Here is a tiny trained network, its code and every weight. The questions are about switching its units off for an input and a class, where a switched-off unit gives its printed mean instead of its output.

import numpy as np


def w(rows, s, z=0):
    codes = np.array(rows[::2]) - 128.0
    scale = np.full(codes.shape[1], s)
    scale[-1] = z or s
    return codes * scale


def f(y):
    return y / 2 * (1 + np.tanh(0.7978845608 * (y + 0.044715 * y**3)))


def log_softmax(a):
    a = a - a.max(-1, keepdims=True)
    return a - np.log(np.exp(a).sum(-1, keepdims=True))


def net(x, mask):
    res = np.array(x, float).reshape(1, 5) / 4 @ E
    y = f(res @ A[0][:, :-1].T + A[0][:, -1])
    res = res + np.where(mask, y, B[0][:, -1]) @ B[0][:, :-1]
    return log_softmax(res[-1] @ U[:, :-1].T + U[:, -1])


A, B = {}, {}
E = w([
[129,158,191,175,98,176,140,183,79,63,165,86],'x0',
[120,142,61,145,109,161,78,160,35,123,139,56],'x1',
[167,10,128,187,86,143,125,116,211,142,145,71],'x2',
[72,130,88,212,40,147,248,160,150,96,135,142],'x3',
[116,140,130,169,103,174,87,135,137,92,2,178],'x4',
],0.011)
A[0] = w([
[159,161,205,50,213,122,67,104,161,120,65,169,183],'neuron 1',
[121,117,14,172,87,144,174,117,113,131,10,145,198],'neuron 2',
[182,94,171,98,153,111,80,129,123,128,186,102,227],'neuron 3',
[165,46,87,87,167,124,53,103,166,198,218,90,212],'neuron 4',
[125,120,136,159,96,124,185,148,64,82,143,104,243],'neuron 5',
[137,193,145,102,142,94,141,149,16,97,211,143,205],'neuron 6',
[124,100,73,134,117,139,78,111,121,126,27,145,255],'neuron 7',
[133,127,87,63,201,113,82,112,74,161,242,100,183],'neuron 8',
[129,191,121,144,109,150,147,136,108,113,198,96,204],'neuron 9',
[152,69,216,205,93,139,166,151,202,86,173,97,230],'neuron 10',
[121,215,169,84,134,134,120,139,36,127,84,136,198],'neuron 11',
[128,144,199,189,87,150,165,148,55,117,164,114,204],'neuron 12',
[137,72,90,165,81,129,144,137,192,142,22,154,191],'neuron 13',
[148,109,147,181,118,160,84,116,168,102,48,133,114],'neuron 14',
[121,102,127,101,131,87,245,108,255,173,161,168,191],'neuron 15',
[150,106,66,171,85,161,106,161,103,128,91,104,193],'neuron 16',
],0.0086,0.0034)
B[0] = w([
[160,58,177,170,189,119,71,150,30,138,7,170,237],'neuron 1',
[133,230,38,150,104,88,81,121,181,76,82,152,238],'neuron 2',
[100,53,132,115,152,131,138,144,54,179,147,67,200],'neuron 3',
[166,67,95,40,117,35,197,141,102,143,134,59,234],'neuron 4',
[96,163,166,153,119,183,123,105,178,126,186,123,215],'neuron 5',
[88,209,131,102,224,163,148,146,116,120,201,142,252],'neuron 6',
[90,169,108,157,114,80,102,141,124,155,47,70,213],'neuron 7',
[174,143,104,44,155,64,87,111,72,141,218,73,245],'neuron 8',
[113,180,143,93,145,190,139,152,137,105,177,121,203],'neuron 9',
[186,70,194,149,2,153,117,103,106,107,216,152,228],'neuron 10',
[140,222,157,167,193,165,63,122,88,104,139,181,238],'neuron 11',
[112,137,164,167,129,212,111,120,148,135,221,117,220],'neuron 12',
[93,142,49,149,64,102,162,129,189,135,61,124,229],'neuron 13',
[50,83,134,144,97,164,171,147,153,183,78,50,191],'neuron 14',
[180,45,107,99,197,150,188,102,202,84,113,248,245],'neuron 15',
[100,190,122,140,38,82,117,123,129,133,162,112,198],'neuron 16',
],0.011,0.013)
U = w([
[161,44,94,95,130,133,230,50,223,108,123,232,254],'0',
[158,79,187,150,23,185,138,94,138,107,210,113,161],'1',
[77,190,132,94,178,203,128,133,126,106,209,138,20],'2',
[71,168,21,148,71,89,102,120,162,134,87,107,198],'3',
[141,124,173,118,198,128,54,143,50,155,91,167,84],'4',
[175,101,81,2,182,62,131,115,74,183,190,75,175],'5',
[116,44,136,119,112,117,139,137,121,196,80,89,57],'6',
],0.0082,0.0013)

Each question gives the input, the list of numbers given to net, and the class t.
The units are the neurons (one row each of A and B). Each row of codes is followed by its name. A weight is (code - 128) times the scale printed after its matrix; where a second scale follows, it is the last column's (A, B and U).
mask holds one flag per neuron, in row order. A switched-off neuron (its flag False) gives its mean, the last column of its row in B, instead of its output. The means were averaged over made-up inputs and are rounded, as every weight is.
A unit's drop is (log p(t) with every unit on - log p(t) with that unit switched off) / (log p(t) with every unit on - log p(t) with every unit switched off).
The circuit of an input: a set's keep is (log p(t) with only the set's units on - log p(t) with every unit switched off) / (log p(t) with every unit on - log p(t) with every unit switched off). Starting from the 12 units with the biggest drops (on a tie, the unit counted first), units are removed one at a time, each time the one whose removal leaves the highest keep (on an exact tie, the one counted first), for as long as the keep stays at least 0.8.
circuit, biggest first: the units of the circuit, biggest drop first
unit that matters most: the unit with the biggest drop
k most important neurons: the k neurons with the biggest drops, biggest first
drop when u is switched off: that unit's drop, to one decimal
input [5,2,-1,7,0], class 1: unit that matters most -> neuron 10
input [-8,-3,-7,6,2], class 0: 2 most important neurons -> (neuron 15; neuron 16)
input [6,4,4,-2,-3], class 1: 2 most important neurons -> (neuron 10; neuron 12)
input [4,8,2,6,-1], class 1: 2 most important neurons -> (neuron 10; neuron 11)
input [-5,-6,-3,-3,-1], class 4: 2 most important neurons -> (neuron 1; neuron 13)
input [-4,-2,-4,0,-2], class 4: circuit, biggest first -> (neuron 4; neuron 1)
input [-6,4,-4,-2,6], class 3: 2 most important neurons -> (neuron 2; neuron 7)
input [3,-3,6,-4,1], class 6: circuit, biggest first -> (neuron 3; neuron 14; neuron 8)
input [5,7,5,2,6], class 3: 4 most important neurons -> (neuron 2; neuron 7; neuron 13; neuron 16)
input [7,-5,5,-6,6], class 6: 2 most important neurons -> (neuron 1; neuron 14)
input [-8,5,-6,-5,2], class 4: 2 most important neurons -> (neuron 1; neuron 11)
input [6,-8,4,-4,8], class 6: 2 most important neurons -> (neuron 1; neuron 14)
input [-7,7,5,8,-5], class 0: 2 most important neurons -> (neuron 15; neuron 7)
input [4,-4,-3,8,-5], class 1: circuit, biggest first -> (neuron 10)
input [-1,-2,-4,-3,-2], class 4: 3 most important neurons -> (neuron 1; neuron 11; neuron 4)
input [-1,-5,-3,6,3], class 0: drop when neuron 13 is switched off -> 0.0
input [-5,-4,-8,4,6], class 3: drop when neuron 2 is switched off -> 0.3
input [6,-6,-2,6,-3], class 1: drop when neuron 10 is switched off -> 1.2
